Below is a small trained network, with its code and all its weights. Each question gives an input and a class and asks what happens when units are switched off, that is, made to give their printed mean instead of their output.

import numpy as np


def w(rows, s, z=0):
    codes = np.array(rows[::2]) - 128.0
    scale = np.full(codes.shape[1], s)
    scale[-1] = z or s
    return codes * scale


def f(y):
    return np.maximum(y, 0)


def log_softmax(a):
    a = a - a.max(-1, keepdims=True)
    return a - np.log(np.exp(a).sum(-1, keepdims=True))


def net(x, mask):
    res = np.array(x, float).reshape(1, 7) / 4 @ E
    y = f(res @ A[0][:, :-1].T + A[0][:, -1])
    res = res + np.where(mask, y, B[0][:, -1]) @ B[0][:, :-1]
    return log_softmax(res[-1] @ U[:, :-1].T + U[:, -1])


A, B = {}, {}
E = w([
[126,235,147],'x0',
[8,129,103],'x1',
[127,127,127],'x2',
[128,127,128],'x3',
[128,127,128],'x4',
[149,146,2],'x5',
[127,128,128],'x6',
],0.0099)
A[0] = w([
[19,128,115,177],'n1',
[139,118,105,87],'n2',
[130,74,120,227],'n3',
[138,134,91,137],'n4',
[38,148,44,81],'n5',
[123,237,148,215],'n6',
[99,150,127,126],'n7',
[130,78,119,232],'n8',
[160,150,3,186],'n9',
[186,115,169,255],'n10',
[144,146,123,108],'n11',
[157,132,123,94],'n12',
[131,88,123,230],'n13',
[133,106,110,148],'n14',
[127,154,132,132],'n15',
[93,102,120,124],'n16',
[140,158,101,101],'n17',
[136,120,105,107],'n18',
],0.022,0.0044)
B[0] = w([
[114,237,185,221],'n1',
[123,109,122,147],'n2',
[65,115,152,189],'n3',
[127,97,112,164],'n4',
[183,96,227,210],'n5',
[227,163,81,229],'n6',
[123,154,147,154],'n7',
[68,116,148,187],'n8',
[167,3,141,253],'n9',
[67,130,62,236],'n10',
[145,122,116,147],'n11',
[133,138,109,154],'n12',
[71,118,133,179],'n13',
[127,119,142,154],'n14',
[152,133,128,149],'n15',
[123,169,137,160],'n16',
[141,95,129,158],'n17',
[130,109,122,148],'n18',
],0.057,0.015)
U = w([
[37,140,128,253],'0',
[141,178,54,222],'1',
[74,44,137,68],'2',
[178,74,82,84],'3',
[41,226,190,89],'4',
[147,252,149,63],'5',
[98,98,254,84],'6',
[194,128,216,113],'7',
],0.006)

Each question gives the input, the list of numbers given to net, and the class t.
The units are the neurons (one row each of A and B). Each row of codes is followed by its name. A weight is (code - 128) times the scale printed after its matrix; where a second scale follows, it is the last column's (A, B and U).
mask holds one flag per neuron, in row order. A switched-off neuron (its flag False) gives its mean, the last column of its row in B, instead of its output. The means were averaged over made-up inputs and are rounded, as every weight is.
A unit's drop is (log p(t) with every unit on - log p(t) with that unit switched off) / (log p(t) with every unit on - log p(t) with every unit switched off).
The circuit of an input: a set's keep is (log p(t) with only the set's units on - log p(t) with every unit switched off) / (log p(t) with every unit on - log p(t) with every unit switched off). Starting from the 12 units with the biggest drops (on a tie, the unit counted first), units are removed one at a time, each time the one whose removal leaves the highest keep (on an exact tie, the one counted first), for as long as the keep stays at least 0.8.
units of the circuit, in order: the units of the circuit, biggest drop first
most important unit: the unit with the biggest drop
k most important neurons: the k neurons with the biggest drops, biggest first
drop when u is switched off: that unit's drop, to one decimal
input [1,-1,-3,1,2,-4,4], class 1: units of the circuit, in order => (n9; n1; n5)
input [-1,-3,-7,0,6,-1,-4], class 0: 2 most important neurons => (n9; n1)
input [-1,-4,8,-8,1,2,-4], class 2: most important unit => n6
input [1,0,2,7,5,5,6], class 3: 3 most important neurons => (n1; n9; n3)
input [-1,8,7,8,-5,-2,-1], class 4: 2 most important neurons => (n1; n9)
input [-6,0,-5,2,-5,-7,1], class 0: units of the circuit, in order => (n1; n9)
input [4,1,2,-6,-3,3,5], class 7: 2 most important neurons => (n10; n5)
input [-6,-3,-7,-8,6,-5,7], class 0: 2 most important neurons => (n9; n1)
input [6,1,2,-4,5,5,-3], class 7: 2 most important neurons => (n5; n10)
input [1,-3,6,3,4,1,-8], class 3: 3 most important neurons => (n1; n3; n8)
input [4,4,3,-4,-2,-2,2], class 5: drop when n9 is switched off => 0.4
input [6,8,2,-6,6,2,-2], class 7: drop when n5 is switched off => 5.4
input [8,-3,5,6,-7,-1,-2], class 1: drop when n1 is switched off => 0.1
input [4,-6,3,-1,2,1,-5], class 3: units of the circuit, in order => (n1)
input [1,-4,-7,-4,-5,-5,2], class 1: drop when n12 is switched off => 0.0
